W =
[[138 111 131 116 104 126 106 107 122 144 130 152 146 112]
 [134 116 151 138 138 123 106 104 131 111 128 154 109 149]
 [116 127 145 105 140 152 108 125 140 136 103 146 143 134]
 [103 124 125 137 128 131 125 119 114 153 139 126 123 127]
 [136 117 131 148 123 134 111 152 137 110 151 118 107 136]
 [150 111 105 130 114 104 119 118 104 117 141 118 123 103]
 [109 130 105 111 112 132 150 150 130 112 107 128 144 149]
 [116 134 104 137 147 148 121 144 150 104 142 137 142 129]
 [112 132 125 121 137 113 149 110 134 117 134 129 128 123]
 [104 125 125 138 138 119 152 138 105 116 119 135 124 102]
 [137 121 134 135 126 129 133 111 106 135 103 148 140 119]
 [119 151 115 127 138 124 105 133 106 115 111 111 113 106]
 [151 148 133 122 130 127 109 116 119 108 111 147 139 144]
 [152 114 104 150 106 146 103 141 116 110 139 148 137 125]
 [112 111 112 150 115 113 143 143 124 131 109 124 152 104]]
Rows and columns are counted from 1.
(1, 1) = 138
(12, 7) = 105
(10, 2) = 125
(11, 10) = 135
(14, 4) = 150
(2, 8) = 104
(7, 7) = 150
(15, 11) = 109
(13, 10) = 108
(13, 13) = 139
(11, 9) = 106
(8, 7) = 121
(11, 4) = 135
(5, 11) = 151
(10, 6) = 119
(8, 8) = 144
(3, 4) = 105
(6, 5) = 114
(13, 4) = 122
(7, 14) = 149
(4, 7) = 125
(7, 4) = 111
(8, 12) = 137
(3, 2) = 127
(10, 3) = 125
(5, 13) = 107
(1, 10) = 144
(4, 3) = 125
(9, 11) = 134
(14, 12) = 148
(9, 6) = 113
(2, 1) = 134
(13, 5) = 130
(3, 12) = 146
(1, 9) = 122
(2, 13) = 109
(14, 13) = 137
(1, 4) = 116

M =
array([[114, 134, 129, 126, 126, 130, 130, 127, 141, 124, 132, 131, 127,
        132],
       [127, 126, 130, 124, 129, 124, 128, 127, 128, 131, 131, 131, 134,
        131],
       [150, 119, 129, 132, 135, 132, 120, 137, 104, 128, 129, 122, 129,
        115],
       [134, 125, 125, 131, 129, 129, 129, 123, 125, 130, 124, 125, 127,
        126],
       [128, 136, 124, 132, 127, 132, 131, 119, 141, 140, 120, 129, 146,
        130],
       [138, 118, 130, 133, 127, 124, 126, 125, 110, 128, 135, 123, 127,
        128],
       [126, 129, 131, 131, 124, 127, 125, 129, 120, 124, 139, 121, 127,
        128]])
Indices start at 1.
(1, 1) => 114
(5, 6) => 132
(6, 11) => 135
(3, 12) => 122
(1, 6) => 130
(2, 4) => 124
(6, 1) => 138
(5, 8) => 119
(7, 2) => 129
(2, 2) => 126
(5, 12) => 129
(4, 2) => 125
(3, 1) => 150
(3, 8) => 137
(6, 4) => 133
(2, 8) => 127
(2, 13) => 134
(2, 7) => 128
(4, 12) => 125
(5, 1) => 128
(3, 4) => 132
(7, 1) => 126
(4, 6) => 129
(7, 3) => 131
(6, 13) => 127
(4, 3) => 125
(3, 6) => 132
(5, 2) => 136
(4, 13) => 127
(7, 5) => 124
(2, 1) => 127
(5, 9) => 141
(6, 10) => 128
(3, 14) => 115
(5, 3) => 124
(1, 12) => 131

x =
[[117 144 112 103 124]
 [118 145 112 102 125]
 [118 145 112 103 125]
 [131 116 135 145 123]
 [117 144 111 102 124]
 [132 114 139 149 123]]
Indices start at 1.
(1, 1) = 117
(4, 3) = 135
(3, 5) = 125
(6, 4) = 149
(5, 2) = 144
(1, 4) = 103
(5, 5) = 124
(2, 5) = 125
(2, 2) = 145
(1, 3) = 112
(1, 2) = 144

grid = [[139, 138, 132, 140, 116, 124, 149, 114], [136, 135, 127, 139, 121, 137, 145, 120], [129, 128, 122, 132, 131, 147, 130, 131], [128, 128, 122, 131, 131, 148, 129, 132], [139, 138, 131, 140, 116, 124, 149, 113], [139, 138, 131, 141, 116, 124, 149, 114]]
Indices start at 1.
row 1 col 1 -> 139
row 4 col 4 -> 131
row 1 col 2 -> 138
row 3 col 1 -> 129
row 4 col 7 -> 129
row 2 col 6 -> 137
row 1 col 5 -> 116
row 1 col 4 -> 140
row 1 col 6 -> 124
row 6 col 1 -> 139
row 6 col 8 -> 114
row 6 col 3 -> 131
row 5 col 1 -> 139
row 3 col 2 -> 128
row 4 col 3 -> 122
row 4 col 8 -> 132
row 2 col 8 -> 120
row 6 col 4 -> 141
row 4 col 5 -> 131
row 5 col 7 -> 149
row 5 col 8 -> 113
row 3 col 3 -> 122
row 1 col 7 -> 149

X = ((147, 105, 115, 121, 117, 119, 118, 129, 129, 122, 136), (136, 123, 137, 116, 126, 121, 117, 133, 122, 128, 117), (123, 128, 128, 126, 131, 130, 128, 127, 128, 128, 127), (121, 136, 127, 127, 123, 130, 128, 131, 133, 126, 121), (134, 125, 135, 119, 126, 122, 116, 132, 123, 126, 120), (127, 143, 120, 117, 113, 128, 122, 134, 114, 121, 125), (129, 127, 127, 116, 120, 143, 136, 124, 128, 136, 114), (133, 134, 125, 127, 120, 120, 132, 135, 124, 134, 133), (126, 137, 123, 126, 121, 131, 126, 135, 128, 125, 120), (121, 129, 126, 125, 128, 133, 127, 127, 126, 127, 125), (134, 143, 134, 125, 122, 113, 138, 132, 118, 140, 136), (121, 132, 129, 124, 124, 130, 127, 127, 130, 125, 121), (148, 101, 111, 120, 116, 118, 118, 129, 128, 121, 137), (135, 124, 138, 117, 125, 120, 113, 133, 122, 124, 117))
Indices start at 1.
(1, 1)	147
(13, 6)	118
(9, 8)	135
(5, 11)	120
(2, 5)	126
(5, 5)	126
(13, 3)	111
(7, 6)	143
(13, 10)	121
(2, 4)	116
(14, 1)	135
(9, 2)	137
(2, 6)	121
(13, 7)	118
(6, 3)	120
(11, 8)	132
(12, 7)	127
(11, 4)	125
(10, 4)	125
(4, 7)	128
(10, 2)	129
(10, 5)	128
(3, 4)	126
(9, 4)	126
(1, 8)	129
(6, 9)	114
(1, 7)	118
(11, 6)	113
(7, 11)	114
(2, 2)	123
(9, 11)	120

A =
[[116 128 121 136]
 [123 134 123 132]
 [120 120 134 116]
 [121 120 133 124]
 [103 116 138 117]
 [125 107 135 128]
 [132 134 123 134]
 [124 122 134 115]
 [124 119 131 133]
 [138 119 134 120]]
Rows and columns are counted from 1.
row 1 col 1	116
row 5 col 1	103
row 7 col 1	132
row 8 col 2	122
row 5 col 4	117
row 6 col 2	107
row 5 col 3	138
row 9 col 2	119
row 7 col 4	134
row 1 col 3	121
row 7 col 2	134
row 4 col 4	124
row 2 col 1	123
row 4 col 3	133
row 2 col 2	134

arr =
[[155 128 106 105]
 [121 129 101 114]
 [146 127 156 113]]
Indices start at 1.
(1, 1) => 155
(1, 2) => 128
(3, 4) => 113
(2, 1) => 121

a =
[[128 134 149 120 123]
 [126 156 124 134 143]]
Indices start at 1.
(1, 1): 128
(1, 3): 149
(2, 4): 134
(1, 2): 134
